Here is a tiny trained network, its code and every weight. The questions are about switching its units off for an input and a class, where a switched-off unit gives its printed mean instead of its output.

import numpy as np


def w(rows, s, z=0):
    codes = np.array(rows[::2]) - 128.0
    scale = np.full(codes.shape[1], s)
    scale[-1] = z or s
    return codes * scale


def f(y):
    return y / 2 * (1 + np.tanh(0.7978845608 * (y + 0.044715 * y**3)))


def log_softmax(a):
    a = a - a.max(-1, keepdims=True)
    return a - np.log(np.exp(a).sum(-1, keepdims=True))


def net(x, mask):
    res = np.array(x, float).reshape(1, 7) / 4 @ E
    y = f(res @ A[0][:, :-1].T + A[0][:, -1])
    res = res + np.where(mask, y, B[0][:, -1]) @ B[0][:, :-1]
    return log_softmax(res[-1] @ U[:, :-1].T + U[:, -1])


A, B = {}, {}
E = w([
[136,130,133,125,131,142,145,133,105,142,126],'x0',
[127,108,148,124,163,89,133,124,110,133,95],'x1',
[155,208,148,109,232,188,116,2,141,97,138],'x2',
[114,119,137,124,133,128,126,122,136,146,133],'x3',
[80,168,170,220,192,126,12,197,62,137,190],'x4',
[19,87,68,148,195,136,206,130,116,64,180],'x5',
[74,206,62,124,75,49,125,51,29,186,151],'x6',
],0.0093)
A[0] = w([
[185,172,172,97,93,107,83,137,148,152,127,87],'N0',
[129,100,93,122,96,85,125,175,123,168,131,87],'N1',
[132,119,129,78,113,124,135,123,111,91,125,19],'N2',
[38,99,59,163,184,148,165,121,130,57,155,78],'N3',
[108,112,126,92,128,90,106,188,125,153,135,93],'N4',
[129,126,151,128,131,118,142,125,118,128,133,115],'N5',
[114,192,135,84,207,159,122,62,155,114,97,102],'N6',
[154,98,63,37,87,104,199,104,171,161,87,123],'N7',
[46,113,93,144,152,126,216,190,119,101,144,77],'N8',
[104,67,144,115,80,113,113,159,136,170,162,102],'N9',
[149,91,80,53,57,118,181,53,175,101,49,112],'N10',
[195,143,189,104,58,98,49,92,130,175,113,97],'N11',
[94,178,47,144,106,97,141,97,97,165,112,47],'N12',
[91,201,76,82,92,42,138,60,91,195,164,72],'N13',
[90,130,152,173,179,120,49,203,93,139,194,119],'N14',
[165,151,163,96,93,128,81,122,134,157,103,85],'N15',
[109,108,154,131,116,176,105,123,71,123,103,37],'N16',
[180,178,149,112,82,109,71,132,146,171,83,97],'N17',
[139,202,175,146,152,175,135,23,150,75,107,98],'N18',
[143,84,117,71,93,142,224,93,184,81,111,102],'N19',
[135,111,82,112,192,134,130,97,120,67,174,82],'N20',
[122,163,141,163,148,154,97,178,105,125,129,96],'N21',
[122,124,161,117,129,153,128,161,168,86,125,73],'N22',
[71,113,140,88,114,153,124,126,116,97,142,1],'N23',
[169,108,179,117,183,173,126,161,206,102,125,85],'N24',
[108,153,144,180,169,135,105,171,82,124,175,114],'N25',
[133,135,92,136,137,118,110,132,134,110,99,110],'N26',
[150,163,130,169,188,112,30,199,123,154,166,115],'N27',
[154,93,187,121,189,165,154,214,210,78,143,82],'N28',
[151,165,161,118,105,145,112,132,135,169,108,76],'N29',
[110,141,106,174,132,136,82,143,105,70,137,98],'N30',
[107,181,170,82,165,155,129,88,148,142,152,83],'N31',
[96,200,97,129,83,19,106,57,89,152,147,64],'N32',
[164,67,172,139,157,197,129,165,152,88,106,85],'N33',
[122,96,122,144,48,86,160,189,89,127,130,88],'N34',
[93,106,107,133,143,125,205,104,123,83,177,80],'N35',
[129,203,172,107,156,152,142,78,113,116,119,73],'N36',
[70,144,191,234,141,119,87,124,104,161,147,104],'N37',
[177,120,99,151,109,126,105,113,113,103,129,31],'N38',
[217,134,158,120,123,157,72,157,148,149,80,89],'N39',
[112,53,151,153,51,65,143,197,138,134,136,95],'N40',
[151,90,148,149,144,138,141,177,188,131,110,62],'N41',
[126,102,105,98,118,156,177,93,147,181,115,104],'N42',
[132,138,100,100,155,135,125,155,124,152,119,124],'N43',
[164,183,155,121,210,149,99,41,149,136,155,119],'N44',
[84,115,102,132,50,73,141,254,155,150,99,111],'N45',
],0.0099,0.0068)
B[0] = w([
[82,88,122,121,162,69,185,132,193,158,210,181],'N0',
[150,84,105,155,172,178,106,186,86,94,99,178],'N1',
[148,137,162,126,129,147,144,105,129,167,124,124],'N2',
[92,74,156,159,194,39,226,126,199,207,217,219],'N3',
[157,119,100,123,134,129,100,170,119,119,127,159],'N4',
[109,136,122,138,132,105,97,143,144,120,124,126],'N5',
[177,76,53,172,139,163,53,203,113,152,126,208],'N6',
[203,208,225,70,141,120,56,121,154,80,130,244],'N7',
[107,80,107,166,220,70,190,88,193,253,203,205],'N8',
[153,106,80,176,144,155,79,176,92,108,135,174],'N9',
[181,193,207,46,126,100,76,99,158,60,176,254],'N10',
[75,93,128,178,207,42,192,71,176,214,208,218],'N11',
[60,173,113,123,77,112,179,116,67,115,49,192],'N12',
[38,151,122,129,41,172,168,108,43,129,19,246],'N13',
[166,186,204,53,119,131,68,75,165,72,160,234],'N14',
[79,96,157,140,211,92,170,111,156,181,172,173],'N15',
[150,121,105,113,117,102,159,76,109,109,157,122],'N16',
[95,93,152,158,180,66,215,115,168,223,209,198],'N17',
[176,78,69,175,163,165,92,229,116,110,97,215],'N18',
[164,203,206,49,116,106,71,90,176,84,152,229],'N19',
[145,87,105,195,161,96,137,188,172,182,143,170],'N20',
[172,149,194,79,102,92,94,90,145,115,111,167],'N21',
[90,136,130,144,71,106,143,136,75,124,96,149],'N22',
[103,110,120,135,121,113,130,141,144,154,154,124],'N23',
[32,157,73,138,58,142,139,64,65,102,33,195],'N24',
[151,161,192,59,128,107,85,91,155,79,130,199],'N25',
[110,103,125,126,127,115,113,128,130,96,147,124],'N26',
[177,195,188,16,136,115,82,100,164,78,130,216],'N27',
[36,158,136,145,25,149,187,91,58,136,79,212],'N28',
[117,139,126,140,168,100,173,136,166,151,150,154],'N29',
[149,148,170,94,132,107,131,97,140,127,136,162],'N30',
[154,93,66,143,134,151,88,195,149,106,132,170],'N31',
[45,158,115,152,24,170,168,61,47,93,63,234],'N32',
[44,179,96,131,16,165,180,86,29,122,69,190],'N33',
[187,89,73,193,142,186,102,174,150,97,123,206],'N34',
[90,80,157,112,230,78,193,94,154,203,196,185],'N35',
[166,105,80,152,138,174,119,191,105,126,130,177],'N36',
[167,173,199,70,113,115,66,108,163,96,114,206],'N37',
[140,98,134,123,130,121,171,117,108,123,126,120],'N38',
[68,93,127,152,176,92,217,103,153,191,154,189],'N39',
[178,94,44,176,148,204,86,219,108,142,105,220],'N40',
[78,134,122,157,60,171,145,132,95,105,89,164],'N41',
[198,158,192,98,115,95,93,108,129,109,107,173],'N42',
[119,126,119,128,144,123,116,112,122,112,127,128],'N43',
[236,42,57,232,143,203,71,187,102,90,107,223],'N44',
[212,69,44,196,165,194,76,168,111,116,133,240],'N45',
],0.0069,0.013)
U = w([
[201,172,240,32,110,101,74,108,153,75,138,249],'0',
[214,78,66,199,135,175,87,198,119,108,118,186],'1',
[1,147,142,142,16,138,171,96,72,111,64,29],'2',
[82,88,167,155,194,38,206,112,171,189,195,43],'3',
],0.0097,0.0017)

Each question gives the input, the list of numbers given to net, and the class t.
The units are the neurons (one row each of A and B). Each row of codes is followed by its name. A weight is (code - 128) times the scale printed after its matrix; where a second scale follows, it is the last column's (A, B and U).
mask holds one flag per neuron, in row order. A switched-off neuron (its flag False) gives its mean, the last column of its row in B, instead of its output. The means were averaged over made-up inputs and are rounded, as every weight is.
A unit's drop is (log p(t) with every unit on - log p(t) with that unit switched off) / (log p(t) with every unit on - log p(t) with every unit switched off).
The circuit of an input: a set's keep is (log p(t) with only the set's units on - log p(t) with every unit switched off) / (log p(t) with every unit on - log p(t) with every unit switched off). Starting from the 12 units with the biggest drops (on a tie, the unit counted first), units are removed one at a time, each time the one whose removal leaves the highest keep (on an exact tie, the one counted first), for as long as the keep stays at least 0.8.
circuit, biggest first: the units of the circuit, biggest drop first
most important unit: the unit with the biggest drop
top k neurons: the k neurons with the biggest drops, biggest first
drop of u: that unit's drop, to one decimal
input [7,2,-2,5,-1,-3,3], class 2: top 4 neurons	N3, N8, N35, N13
input [5,-5,-1,4,3,-4,2], class 3: circuit, biggest first	N11, N17
input [-7,-3,3,-2,-2,4,3], class 3: most important unit	N3
input [-2,-1,2,1,6,-2,7], class 2: top 4 neurons	N32, N13, N10, N7
input [1,-8,-4,4,-5,-1,-6], class 2: top 2 neurons	N28, N33
input [-6,-7,-8,-3,8,1,0], class 0: top 2 neurons	N14, N27
input [-2,-2,-6,-2,8,-8,1], class 0: top 2 neurons	N27, N14
input [5,-7,8,0,-7,-3,5], class 1: top 4 neurons	N44, N18, N6, N36
input [5,-8,8,0,-4,2,-8], class 1: top 4 neurons	N44, N18, N6, N13
input [6,6,1,2,-5,6,-6], class 2: top 3 neurons	N28, N33, N24
input [-2,8,8,-4,8,5,7], class 0: top 2 neurons	N14, N37
input [0,-3,-3,-3,5,6,-3], class 3: top 2 neurons	N8, N3
input [1,-1,1,-2,-4,-7,-8], class 2: top 2 neurons	N24, N33
input [-4,7,5,8,-1,-6,0], class 3: most important unit	N11
input [-7,-3,-4,4,-2,-3,4], class 1: top 2 neurons	N45, N28
input [0,5,4,8,6,6,-5], class 0: top 3 neurons	N14, N27, N25
input [-1,6,-2,2,-5,-7,-5], class 3: top 2 neurons	N39, N11
input [-5,5,6,4,-1,-1,8], class 2: top 2 neurons	N13, N32
input [-1,0,-1,-3,6,8,-2], class 3: drop of N3	2.3
input [-6,0,0,8,-3,4,0], class 3: circuit, biggest first	N3
input [5,-5,4,-3,2,5,-6], class 2: drop of N29	0.0
input [6,7,-2,1,-6,5,-5], class 0: drop of N19	0.8
input [5,1,8,-4,-3,-8,3], class 1: drop of N36	0.2
